Below is a small trained network, with its code and all its weights. Each question gives an input and a class and asks what happens when units are switched off, that is, made to give their printed mean instead of their output.

import numpy as np


def w(rows, s, z=0):
    codes = np.array(rows[::2]) - 128.0
    scale = np.full(codes.shape[1], s)
    scale[-1] = z or s
    return codes * scale


def f(y):
    return np.maximum(y, 0)


def log_softmax(a):
    a = a - a.max(-1, keepdims=True)
    return a - np.log(np.exp(a).sum(-1, keepdims=True))


def net(x, mask):
    res = np.array(x, float).reshape(1, 7) / 4 @ E
    y = f(res @ A[0][:, :-1].T + A[0][:, -1])
    res = res + np.where(mask, y, B[0][:, -1]) @ B[0][:, :-1]
    return log_softmax(res[-1] @ U[:, :-1].T + U[:, -1])


A, B = {}, {}
E = w([
[129,129,130,128],'x0',
[124,122,122,131],'x1',
[46,82,197,124],'x2',
[129,130,131,128],'x3',
[144,81,139,4],'x4',
[69,216,76,76],'x5',
[128,132,133,127],'x6',
],0.011)
A[0] = w([
[113,201,98,143,119],'N0',
[90,190,134,38,92],'N1',
[83,208,60,148,149],'N2',
[117,40,207,31,119],'N3',
[134,168,174,195,117],'N4',
[64,220,53,175,129],'N5',
[189,100,63,100,137],'N6',
[88,89,254,92,102],'N7',
[19,150,126,104,66],'N8',
[99,118,128,183,187],'N9',
[93,115,105,237,116],'N10',
[11,126,190,143,134],'N11',
[87,43,199,93,96],'N12',
[144,127,95,73,17],'N13',
[165,114,124,165,43],'N14',
[139,126,65,78,32],'N15',
[59,133,84,86,149],'N16',
[160,194,198,127,106],'N17',
[73,160,116,88,17],'N18',
[56,129,162,138,55],'N19',
[103,167,196,236,226],'N20',
[103,133,175,208,2],'N21',
[61,162,87,84,96],'N22',
[172,108,88,47,184],'N23',
[141,181,68,155,73],'N24',
[111,124,149,178,44],'N25',
],0.01,0.0055)
B[0] = w([
[98,143,69,66,180],'N0',
[157,119,176,195,189],'N1',
[69,167,85,76,208],'N2',
[55,119,109,140,245],'N3',
[180,108,127,103,186],'N4',
[72,170,67,55,220],'N5',
[183,136,216,173,186],'N6',
[83,134,65,73,219],'N7',
[212,142,201,164,173],'N8',
[183,176,118,146,192],'N9',
[197,122,163,105,212],'N10',
[238,100,201,84,210],'N11',
[63,145,84,98,216],'N12',
[182,255,54,138,146],'N13',
[188,205,72,132,149],'N14',
[154,179,64,110,151],'N15',
[175,189,142,165,182],'N16',
[119,90,151,102,135],'N17',
[95,56,235,144,150],'N18',
[229,172,138,160,157],'N19',
[214,171,112,114,255],'N20',
[133,39,187,22,168],'N21',
[220,149,201,189,177],'N22',
[165,52,231,177,211],'N23',
[109,145,143,156,177],'N24',
[131,65,144,38,151],'N25',
],0.0087,0.0096)
U = w([
[165,146,122,156,110],'0',
[143,49,183,113,208],'1',
[1,133,60,72,255],'2',
],0.013,0.001)

Each question gives the input, the list of numbers given to net, and the class t.
The units are the neurons (one row each of A and B). Each row of codes is followed by its name. A weight is (code - 128) times the scale printed after its matrix; where a second scale follows, it is the last column's (A, B and U).
mask holds one flag per neuron, in row order. A switched-off neuron (its flag False) gives its mean, the last column of its row in B, instead of its output. The means were averaged over made-up inputs and are rounded, as every weight is.
A unit's drop is (log p(t) with every unit on - log p(t) with that unit switched off) / (log p(t) with every unit on - log p(t) with every unit switched off).
The circuit of an input: a set's keep is (log p(t) with only the set's units on - log p(t) with every unit switched off) / (log p(t) with every unit on - log p(t) with every unit switched off). Starting from the 12 units with the biggest drops (on a tie, the unit counted first), units are removed one at a time, each time the one whose removal leaves the highest keep (on an exact tie, the one counted first), for as long as the keep stays at least 0.8.
units of the circuit, in order: the units of the circuit, biggest drop first
top k neurons: the k neurons with the biggest drops, biggest first
drop when u is switched off: that unit's drop, to one decimal
input [-5,7,2,0,5,7,-4], class 1: units of the circuit, in order	[N23]
input [-1,0,-7,2,-7,2,1], class 2: top 2 neurons	[N5; N2]
input [-7,-6,0,-2,8,7,-5], class 0: top 3 neurons	[N13; N16; N15]
input [6,5,5,-6,1,6,3], class 1: top 3 neurons	[N18; N11; N20]
input [-4,6,1,-5,7,6,-5], class 1: top 4 neurons	[N23; N18; N20; N9]
input [6,0,8,8,1,0,5], class 2: top 2 neurons	[N7; N12]
input [8,7,-1,2,5,7,-4], class 0: top 2 neurons	[N13; N16]
input [-3,-1,0,0,5,6,7], class 0: top 4 neurons	[N13; N16; N15; N21]
input [8,5,5,-2,6,0,3], class 2: drop when N7 is switched off	0.6
input [4,-1,-1,7,-7,5,-2], class 2: drop when N5 is switched off	0.8
input [-1,0,4,0,0,7,-6], class 0: drop when N16 is switched off	0.2
input [-6,5,1,8,5,-3,7], class 2: drop when N11 is switched off	0.1
